Here is a tiny trained network, its code and every weight. The questions are about switching its units off for an input and a target symbol, where a switched-off unit gives its printed mean instead of its output.

import numpy as np


def w(rows, s, z=0):
    codes = np.array(rows[::2]) - 128.0
    scale = np.full(codes.shape[1], s)
    scale[-1] = z or s
    return codes * scale


def softmax(a):
    e = np.exp(a - a.max(-1, keepdims=True))
    return e / e.sum(-1, keepdims=True)


def log_softmax(a):
    a = a - a.max(-1, keepdims=True)
    return a - np.log(np.exp(a).sum(-1, keepdims=True))


def net(x, mask):
    ids = ['αβγδζηθλμξπστψω'.index(c) for c in x.split()]
    T = len(ids)
    res = E[ids] + P[:T]
    u = 0
    for l in range(3):
        r = res
        for j in range(2):
            rows = slice(2 * j, 2 * j + 2)
            q, k, v = (r @ M[l][rows].T for M in (Q, K, V))
            z = softmax(np.where(np.tri(T) > 0, q @ k.T / 2**0.5, -1e9)) @ v
            o = O[l][rows]
            res = res + np.where(mask[u + j], z, o[:, -1]) @ o[:, :-1]
        u += 2
    return log_softmax(res[-1] @ U[:, :-1].T + U[:, -1])


Q, K, V, O = {}, {}, {}, {}
E = w([
[154,111,158,123,101,144],'α',
[148,117,159,117,103,156],'β',
[149,126,151,120,97,151],'γ',
[110,180,177,110,71,176],'δ',
[150,120,138,107,130,174],'ζ',
[149,102,159,116,114,157],'η',
[153,110,162,121,105,147],'θ',
[196,135,135,237,149,65],'λ',
[149,111,160,117,122,164],'μ',
[145,116,161,116,119,169],'ξ',
[155,105,162,117,107,157],'π',
[146,118,164,119,107,159],'σ',
[102,246,181,210,168,207],'τ',
[193,80,138,137,54,82],'ψ',
[8,156,35,99,90,10],'ω',
],0.017)
P = w([
[162,131,159,62,247,88],'0',
[130,167,205,120,96,81],'1',
[115,183,142,122,104,115],'2',
[117,124,173,141,66,113],'3',
[119,126,136,144,83,143],'4',
[119,133,103,145,100,173],'5',
[131,103,105,158,92,197],'6',
[134,113,73,155,113,230],'7',
],0.013)
Q[0] = w([
[164,160,121,145,128,116],'0.h0',
[94,85,82,125,172,78],'0.h0',
[141,125,110,142,135,105],'0.h1',
[107,92,84,8,108,148],'0.h1',
],0.017)
K[0] = w([
[87,117,110,145,137,71],'0.h0',
[239,147,169,130,182,129],'0.h0',
[190,106,109,140,130,125],'0.h1',
[131,177,104,1,169,72],'0.h1',
],0.013)
V[0] = w([
[195,130,178,85,136,171],'0.h0',
[75,133,117,127,189,49],'0.h0',
[115,139,142,172,189,125],'0.h1',
[151,214,52,132,255,22],'0.h1',
],0.0083)
O[0] = w([
[73,169,128,69,92,145,186],'0.h0',
[112,2,82,142,201,132,79],'0.h0',
[122,155,123,65,45,226,252],'0.h1',
[130,4,251,185,18,69,226],'0.h1',
],0.0071,0.0038)
Q[1] = w([
[143,130,204,96,72,90],'1.h0',
[2,110,124,59,92,113],'1.h0',
[219,27,37,77,119,77],'1.h1',
[165,113,74,222,244,116],'1.h1',
],0.0079)
K[1] = w([
[147,95,147,72,123,125],'1.h0',
[59,144,134,79,113,87],'1.h0',
[233,107,53,117,77,69],'1.h1',
[199,132,126,255,181,158],'1.h1',
],0.01)
V[1] = w([
[117,183,167,111,125,156],'1.h0',
[196,160,135,214,94,64],'1.h0',
[133,93,180,98,171,62],'1.h1',
[104,145,134,84,138,254],'1.h1',
],0.0086)
O[1] = w([
[225,128,34,198,141,88,138],'1.h0',
[161,85,77,73,67,236,255],'1.h0',
[176,246,96,78,133,93,122],'1.h1',
[133,3,192,88,40,125,132],'1.h1',
],0.0066,0.0093)
Q[2] = w([
[136,184,87,126,210,238],'2.h0',
[31,125,108,30,122,182],'2.h0',
[107,88,157,100,151,80],'2.h1',
[128,115,157,1,112,121],'2.h1',
],0.0087)
K[2] = w([
[140,87,9,176,141,98],'2.h0',
[229,110,156,189,82,40],'2.h0',
[179,146,187,132,149,147],'2.h1',
[174,135,185,111,89,91],'2.h1',
],0.012)
V[2] = w([
[203,109,140,187,188,226],'2.h0',
[120,153,255,67,94,123],'2.h0',
[136,129,133,70,125,26],'2.h1',
[25,130,110,215,62,130],'2.h1',
],0.0076)
O[2] = w([
[73,51,108,188,66,99,195],'2.h0',
[167,122,196,193,123,226,254],'2.h0',
[108,8,201,119,70,166,79],'2.h1',
[113,176,133,28,187,87,128],'2.h1',
],0.011,0.0074)
U = w([
[94,113,138,130,137,100,148],'α',
[65,92,133,127,102,79,158],'β',
[165,203,99,125,125,174,173],'γ',
[107,116,135,135,144,106,116],'δ',
[111,118,134,136,133,107,41],'ζ',
[150,137,149,58,176,123,236],'η',
[119,123,133,127,135,108,59],'θ',
[118,120,136,127,122,107,3],'λ',
[108,119,132,132,137,112,64],'μ',
[117,248,55,104,142,122,179],'ξ',
[114,122,137,128,132,109,21],'π',
[127,117,129,127,134,121,3],'σ',
[150,58,153,123,70,144,173],'τ',
[109,113,136,135,132,103,78],'ψ',
[106,122,133,132,135,101,124],'ω',
],0.013,0.0057)

Each question gives the input, a string of symbols that net reads in full, and the target symbol t.
The units are the heads (2 rows each of Q, K, V and O). Each row of codes is followed by its name. A weight is (code - 128) times the scale printed after its matrix; where a second scale follows, it is the last column's (O and U).
mask holds one flag per head, layer by layer. A switched-off head (its flag False) gives its mean, the last column of its rows in O, instead of its output. The means were averaged over made-up inputs and are rounded, as every weight is.
A unit's drop is (log p(t) with every unit on - log p(t) with that unit switched off) / (log p(t) with every unit on - log p(t) with every unit switched off).
The circuit of an input: a set's keep is (log p(t) with only the set's units on - log p(t) with every unit switched off) / (log p(t) with every unit on - log p(t) with every unit switched off). Starting from all 6 units, units are removed one at a time, each time the one whose removal leaves the highest keep (on an exact tie, the one counted first), for as long as the keep stays at least 0.8.
units of the circuit, in order: the units of the circuit, biggest drop first
unit that matters most: the unit with the biggest drop
which heads matter: for each layer, one digit per head in row order, 1 if its drop is at least 0.15 and else 0, layers parted by /
drop when u is switched off: that unit's drop, to one decimal
input τ τ σ σ π β β, target γ: units of the circuit, in order	(2.h1)
input θ τ β ω λ δ, target β: units of the circuit, in order	(2.h0; 0.h0)
input α τ ψ ω ψ τ λ α, target β: units of the circuit, in order	(2.h0; 0.h0; 1.h1)
input λ τ δ α μ ξ θ θ, target γ: which heads matter	11 / 11 / 01
input λ μ β λ, target γ: units of the circuit, in order	(1.h1; 2.h0)
input τ ω β λ ψ, target β: which heads matter	11 / 11 / 10
input λ ψ δ δ λ ψ λ ψ, target ξ: units of the circuit, in order	(0.h1; 1.h1; 2.h0)
input δ ξ λ τ τ τ τ, target ξ: which heads matter	01 / 10 / 01
input λ τ β δ δ, target γ: units of the circuit, in order	(1.h0; 0.h0)
input τ ψ λ, target τ: which heads matter	01 / 00 / 00
input λ λ ξ η μ ω λ, target η: which heads matter	00 / 00 / 01
input α ω λ, target η: which heads matter	01 / 01 / 11
input μ α ψ γ γ, target γ: which heads matter	11 / 00 / 10
input τ λ λ ω ψ λ λ, target β: units of the circuit, in order	(1.h0; 0.h0; 2.h0; 1.h1)
input λ ω π, target η: units of the circuit, in order	(1.h1; 2.h0; 2.h1; 0.h0)
input τ δ τ ω λ τ, target β: unit that matters most	2.h0
input τ τ λ λ λ ω ψ, target η: which heads matter	00 / 01 / 11
input λ λ ω λ λ μ, target β: units of the circuit, in order	(1.h1; 2.h0; 0.h0)
input α θ λ γ τ λ γ, target γ: which heads matter	00 / 10 / 10
input ψ σ τ τ τ ψ, target γ: unit that matters most	0.h0
input ψ θ λ, target τ: which heads matter	01 / 00 / 01
input ψ γ λ ψ ψ λ τ, target τ: which heads matter	00 / 01 / 00
input ω ξ α ω, target γ: which heads matter	11 / 01 / 11
input τ τ ψ π λ γ θ τ, target ξ: which heads matter	01 / 10 / 11
input λ τ λ β τ ψ λ, target ξ: units of the circuit, in order	(2.h1; 0.h1)
input γ ψ ψ, target γ: drop when 2.h1 is switched off	0.2
input ψ λ δ, target τ: unit that matters most	1.h1
input λ λ β δ τ, target τ: drop when 0.h0 is switched off	0.2
input γ τ λ λ, target γ: drop when 1.h0 is switched off	0.1
